[[125 126 132 122 130 135 140 134]
 [121 124 129 119 128 135 139 134]
 [141 131 130 143 138 131 120 130]
 [138 118 126 137 151 149 129 145]
 [118 134 130 117 108 111 130 114]
 [117 137 132 114 102 105 134 111]]
|
[[117 137 132 114 102 105 134 111]
 [118 134 130 117 108 111 130 114]
 [141 131 130 143 138 131 120 130]
 [125 126 132 122 130 135 140 134]
 [121 124 129 119 128 135 139 134]
 [138 118 126 137 151 149 129 145]]

[[117 114 111 127 144]
 [137 110 132 125 116]
 [133 148 140 131 119]
 [123 151 130 132 133]
 [118 118 114 127 142]
 [115 139 117 130 145]
 [128 103 120 124 129]
 [141 129 143 127 109]
 [122 155 130 132 135]
 [139 127 140 127 112]]
|
[[122 155 130 132 135]
 [123 151 130 132 133]
 [133 148 140 131 119]
 [115 139 117 130 145]
 [141 129 143 127 109]
 [139 127 140 127 112]
 [118 118 114 127 142]
 [117 114 111 127 144]
 [137 110 132 125 116]
 [128 103 120 124 129]]

[[142 141 132 120 139 137 125 117 115 125 134]
 [136 117 106 118 137 144 149 128 146 148 147]
 [132 121 122 126 130 129 135 133 133 137 132]
 [111 113 118 146 109 111 131 142 146 140 113]
 [132 140 138 122 139 134 122 122 116 117 127]
 [137 133 128 121 138 141 129 120 114 127 137]
 [111 110 116 140 112 114 143 147 144 149 114]]
|
[[142 141 132 120 139 137 125 117 115 125 134]
 [132 140 138 122 139 134 122 122 116 117 127]
 [137 133 128 121 138 141 129 120 114 127 137]
 [132 121 122 126 130 129 135 133 133 137 132]
 [136 117 106 118 137 144 149 128 146 148 147]
 [111 113 118 146 109 111 131 142 146 140 113]
 [111 110 116 140 112 114 143 147 144 149 114]]

[[130 136 109 153 149]
 [158 139 128 134 128]]
|
[[158 139 128 134 128]
 [130 136 109 153 149]]

[[129 127 129 130 135 125]
 [130 140 129 141 152 139]
 [140 120 133 119 118 120]
 [127 118 128 122 116 117]]
|
[[130 140 129 141 152 139]
 [129 127 129 130 135 125]
 [140 120 133 119 118 120]
 [127 118 128 122 116 117]]

[[103 102 114 135 140 128 116 144 131 143 138 143 130 118]
 [112 150 139 107 137 155 128 150 150 102 116 110 139 130]
 [155 108 155 152 100 151 115 147 153 128 107 121 139 131]]
|
[[112 150 139 107 137 155 128 150 150 102 116 110 139 130]
 [155 108 155 152 100 151 115 147 153 128 107 121 139 131]
 [103 102 114 135 140 128 116 144 131 143 138 143 130 118]]

[[157 131 131 124 129 113 125 116 152]
 [130 123 120 139 152 148 122 114 144]
 [125 124 114 101 140 132 113 128 143]
 [131 137 145 150 112 112 121 129 134]
 [136 127 133 128 118 117 120 131 127]]
|
[[131 137 145 150 112 112 121 129 134]
 [157 131 131 124 129 113 125 116 152]
 [136 127 133 128 118 117 120 131 127]
 [125 124 114 101 140 132 113 128 143]
 [130 123 120 139 152 148 122 114 144]]
---
[[119 133 128 141 130 131 122 139 117 129 110]
 [134 149 115 121 149 104 107 129 128 115 120]]
|
[[119 133 128 141 130 131 122 139 117 129 110]]

[[139 125 120 120 123]
 [128 105 147 119 115]
 [146 126 116 137 128]
 [139 132 133 131 149]
 [144 127 133 108 108]
 [112 141 124 111 110]
 [145 130 125 151 137]
 [143 111 126 128 134]]
|
[[139 125 120 120 123]
 [146 126 116 137 128]
 [144 127 133 108 108]
 [145 130 125 151 137]]

[[129 128 106 135 142]
 [128 127 150 123 113]
 [119 133 157 107 118]
 [123 132 150 126 129]
 [125 132 112 135 152]]
|
[[129 128 106 135 142]
 [119 133 157 107 118]
 [125 132 112 135 152]]

[[138 137 133 137 124 117 118 137 132 131 133 117 119]
 [146 127 124 130 125 122 119 123 132 131 124 124 129]
 [152 110 155 138 148 121 107 132 122 140 115 110 113]]
|
[[138 137 133 137 124 117 118 137 132 131 133 117 119]
 [152 110 155 138 148 121 107 132 122 140 115 110 113]]

[[127 123 131 128 124 131 136 134 129 124 118 125 127]
 [127 122 129 128 123 128 137 129 130 127 123 126 129]
 [146 123 127 121 122 141 130 119 111 103 120 109 139]
 [129 123 129 128 127 127 135 125 128 124 120 124 127]
 [136 128 137 131 114 130 141 132 124 126 111 108 139]]
|
[[127 123 131 128 124 131 136 134 129 124 118 125 127]
 [146 123 127 121 122 141 130 119 111 103 120 109 139]
 [136 128 137 131 114 130 141 132 124 126 111 108 139]]

[[121 119 127 127 133 122 110 120 128 133 130 120 112 121 127]
 [121 109 132 126 122 125 126 122 131 130 128 153 132 130 134]
 [127 117 132 124 132 126 114 124 120 136 117 103 145 134 126]
 [132 125 131 133 123 114 131 133 123 126 112 129 109 139 139]
 [111 133 126 123 123 125 134 120 106 132 133 128 120 123 127]]
|
[[121 119 127 127 133 122 110 120 128 133 130 120 112 121 127]
 [127 117 132 124 132 126 114 124 120 136 117 103 145 134 126]
 [111 133 126 123 123 125 134 120 106 132 133 128 120 123 127]]

[[139 120 139 136]
 [126 142 126 121]
 [130 136 130 121]
 [124 127 124 115]
 [133 137 133 122]
 [142 139 142 135]
 [112 113 112 107]]
|
[[139 120 139 136]
 [130 136 130 121]
 [133 137 133 122]
 [112 113 112 107]]

[[135 134 111]
 [117 136 113]
 [148 122 110]
 [142 114 103]
 [126 134 127]]
|
[[135 134 111]
 [148 122 110]
 [126 134 127]]
